Below are the code and all the weights of a small trained network. Each question names an input and a target symbol and asks about switching units off, where a switched-off unit gives its printed mean instead of its output.

import numpy as np


def w(rows, s, z=0):
    codes = np.array(rows[::2]) - 128.0
    scale = np.full(codes.shape[1], s)
    scale[-1] = z or s
    return codes * scale


def f(y):
    return np.maximum(y, 0)


def softmax(a):
    e = np.exp(a - a.max(-1, keepdims=True))
    return e / e.sum(-1, keepdims=True)


def log_softmax(a):
    a = a - a.max(-1, keepdims=True)
    return a - np.log(np.exp(a).sum(-1, keepdims=True))


def net(x, mask):
    ids = ['αζθμπστφω'.index(c) for c in x.split()]
    T = len(ids)
    res = E[ids] + P[:T]
    u = 0
    for l in range(2):
        r = res
        for j in range(2):
            rows = slice(4 * j, 4 * j + 4)
            q, k, v = (r @ M[l][rows].T for M in (Q, K, V))
            z = softmax(np.where(np.tri(T) > 0, q @ k.T / 4**0.5, -1e9)) @ v
            o = O[l][rows]
            res = res + np.where(mask[u + j], z, o[:, -1]) @ o[:, :-1]
        u += 2
        y = f(res @ A[l][:, :-1].T + A[l][:, -1])
        res = res + np.where(mask[u : u + 4], y, B[l][:, -1]) @ B[l][:, :-1]
        u += 4
    return log_softmax(res[-1] @ U[:, :-1].T + U[:, -1])


Q, K, V, O, A, B = {}, {}, {}, {}, {}, {}
E = w([
[132,173,50],'α',
[195,130,39],'ζ',
[123,89,22],'θ',
[95,206,44],'μ',
[130,104,82],'π',
[170,142,171],'σ',
[233,12,218],'τ',
[101,58,41],'φ',
[121,189,131],'ω',
],0.011)
P = w([
[94,89,212],'0',
[190,87,108],'1',
[63,72,88],'2',
[198,189,156],'3',
[37,115,60],'4',
[203,179,134],'5',
[28,118,25],'6',
[212,186,146],'7',
[34,122,20],'8',
[207,212,162],'9',
[9,154,14],'10',
[204,200,181],'11',
[1,116,6],'12',
],0.0098)
Q[0] = w([
[110,193,60],'0.h0',
[108,117,156],'0.h0',
[163,10,115],'0.h0',
[191,110,141],'0.h0',
[64,115,131],'0.h1',
[97,127,122],'0.h1',
[87,154,89],'0.h1',
[174,158,181],'0.h1',
],0.013)
K[0] = w([
[106,114,87],'0.h0',
[168,81,128],'0.h0',
[133,142,181],'0.h0',
[178,131,162],'0.h0',
[195,104,104],'0.h1',
[131,155,129],'0.h1',
[246,125,113],'0.h1',
[183,166,163],'0.h1',
],0.011)
V[0] = w([
[237,206,39],'0.h0',
[104,16,255],'0.h0',
[152,123,64],'0.h0',
[219,56,33],'0.h0',
[190,141,150],'0.h1',
[68,83,198],'0.h1',
[232,102,194],'0.h1',
[227,106,92],'0.h1',
],0.0085)
O[0] = w([
[125,178,255,199],'0.h0',
[117,147,41,16],'0.h0',
[103,57,168,202],'0.h0',
[161,48,171,253],'0.h0',
[107,81,125,116],'0.h1',
[189,150,63,58],'0.h1',
[139,118,105,92],'0.h1',
[87,116,193,191],'0.h1',
],0.0092,0.006)
A[0] = w([
[25,9,136,237],'0.n0',
[151,136,65,8],'0.n1',
[158,72,152,206],'0.n2',
[222,127,152,173],'0.n3',
],0.012,0.0016)
B[0] = w([
[77,109,148,250],'0.n0',
[84,109,32,137],'0.n1',
[129,254,153,193],'0.n2',
[152,117,165,175],'0.n3',
],0.011,0.015)
Q[1] = w([
[191,179,68],'1.h0',
[154,147,155],'1.h0',
[155,137,83],'1.h0',
[8,66,45],'1.h0',
[144,107,136],'1.h1',
[204,207,106],'1.h1',
[68,177,77],'1.h1',
[190,145,146],'1.h1',
],0.011)
K[1] = w([
[111,127,168],'1.h0',
[143,189,158],'1.h0',
[129,89,176],'1.h0',
[142,153,104],'1.h0',
[185,137,44],'1.h1',
[144,52,175],'1.h1',
[95,171,6],'1.h1',
[157,116,99],'1.h1',
],0.012)
V[1] = w([
[147,190,180],'1.h0',
[153,186,89],'1.h0',
[205,39,123],'1.h0',
[90,81,41],'1.h0',
[138,200,133],'1.h1',
[188,163,152],'1.h1',
[104,163,172],'1.h1',
[116,93,254],'1.h1',
],0.0098)
O[1] = w([
[100,59,92,56],'1.h0',
[234,2,153,94],'1.h0',
[134,218,64,15],'1.h0',
[155,188,254,248],'1.h0',
[205,80,148,180],'1.h1',
[231,148,108,156],'1.h1',
[46,47,99,212],'1.h1',
[107,150,55,253],'1.h1',
],0.0074,0.0042)
A[1] = w([
[252,123,137,187],'1.n0',
[154,132,123,74],'1.n1',
[71,111,171,98],'1.n2',
[182,143,186,2],'1.n3',
],0.012,0.0035)
B[1] = w([
[89,106,133,182],'1.n0',
[86,166,87,133],'1.n1',
[196,151,86,254],'1.n2',
[113,92,12,218],'1.n3',
],0.011,0.017)
U = w([
[54,100,188,141],'α',
[1,111,150,113],'ζ',
[19,154,216,175],'θ',
[67,65,216,177],'μ',
[108,149,155,168],'π',
[131,97,116,143],'σ',
[142,153,73,2],'τ',
[82,177,143,154],'φ',
[130,68,147,85],'ω',
],0.0099,0.0054)

Each question gives the input, a string of symbols that net reads in full, and the target symbol t.
The units are the heads (4 rows each of Q, K, V and O) and the neurons (one row each of A and B). Each row of codes is followed by its name. A weight is (code - 128) times the scale printed after its matrix; where a second scale follows, it is the last column's (O, A, B and U).
mask holds one flag per unit, layer by layer, with each layer's heads first. A switched-off unit (its flag False) gives its mean, the last column of its rows in O or B, instead of its output. The means were averaged over made-up inputs and are rounded, as every weight is.
A unit's drop is (log p(t) with every unit on - log p(t) with that unit switched off) / (log p(t) with every unit on - log p(t) with every unit switched off).
The circuit of an input: a set's keep is (log p(t) with only the set's units on - log p(t) with every unit switched off) / (log p(t) with every unit on - log p(t) with every unit switched off). Starting from all 12 units, units are removed one at a time, each time the one whose removal leaves the highest keep (on an exact tie, the one counted first), for as long as the keep stays at least 0.8.
units of the circuit, in order: the units of the circuit, biggest drop first
most important unit: the unit with the biggest drop
top k neurons: the k neurons with the biggest drops, biggest first
top k neurons in layer l: the k neurons of layer l with the biggest drops, biggest first
which heads matter: for each layer, one digit per head in row order, 1 if its drop is at least 0.15 and else 0, layers parted by /
input μ μ τ σ φ, target μ: which heads matter => 11 / 11
input ζ θ θ, target ζ: which heads matter => 00 / 11
input ζ φ φ φ θ τ ζ α ω π τ, target ζ: units of the circuit, in order => [1.h0, 1.h1]
input ω ω θ α α μ φ ζ ζ, target ω: units of the circuit, in order => [0.h0, 1.h0, 0.n0, 1.h1]
input ω ζ μ τ φ, target ω: top 2 neurons in layer 0 => [0.n1, 0.n0]
input μ τ α θ π φ θ ζ σ, target μ: units of the circuit, in order => [0.h0, 0.h1, 1.h0, 1.n3]
input ω π μ π ζ ω θ α μ θ φ θ θ, target ω: top 2 neurons => [1.n2, 1.n3]
input φ σ ζ π φ τ α φ π, target φ: top 4 neurons => [1.n2, 1.n3, 0.n2, 0.n1]
input μ ζ ζ ζ θ, target μ: units of the circuit, in order => [0.h0, 0.h1, 1.h0]
input θ ζ θ σ α, target θ: which heads matter => 11 / 11
input τ φ θ φ π α σ σ μ θ θ, target τ: which heads matter => 10 / 11
input μ μ ζ θ ζ ζ ω, target μ: which heads matter => 11 / 10
input θ ζ π ζ σ ζ ζ σ φ, target θ: which heads matter => 11 / 10
input ζ φ ω π σ, target ζ: units of the circuit, in order => [1.h0]
input θ φ τ μ ω φ σ ζ ζ μ θ μ π, target θ: top 2 neurons => [1.n3, 0.n1]
input ζ θ φ, target ζ: units of the circuit, in order => [1.h1]
input φ θ π ω α ζ π φ φ, target φ: top 3 neurons in layer 1 => [1.n2, 1.n3, 1.n0]
input τ ζ ω, target τ: which heads matter => 10 / 11
input ζ ζ θ π π θ α φ ζ, target ζ: units of the circuit, in order => [1.h0, 1.h1]
input ω φ θ φ φ μ σ, target ω: units of the circuit, in order => [0.h0, 0.h1, 1.h0, 0.n0]
input τ φ θ ζ ζ φ π, target τ: most important unit => 1.n3
input σ α π μ ζ ζ π φ π ζ ω, target σ: top 3 neurons => [1.n3, 1.n2, 0.n1]
input θ θ ζ μ θ θ φ τ θ τ ζ ζ σ, target θ: top 2 neurons in layer 0 => [0.n2, 0.n3]
input φ φ π θ φ ζ ζ, target φ: top 2 neurons => [1.n3, 0.n2]
input σ τ σ ω σ ζ μ τ ζ α π, target σ: top 2 neurons => [1.n3, 1.n2]
input θ μ π, target θ: top 2 neurons => [1.n3, 0.n2]
input μ μ ζ τ ζ, target μ: most important unit => 0.h0
input τ π π φ θ ζ σ φ θ, target τ: top 2 neurons => [1.n3, 1.n2]
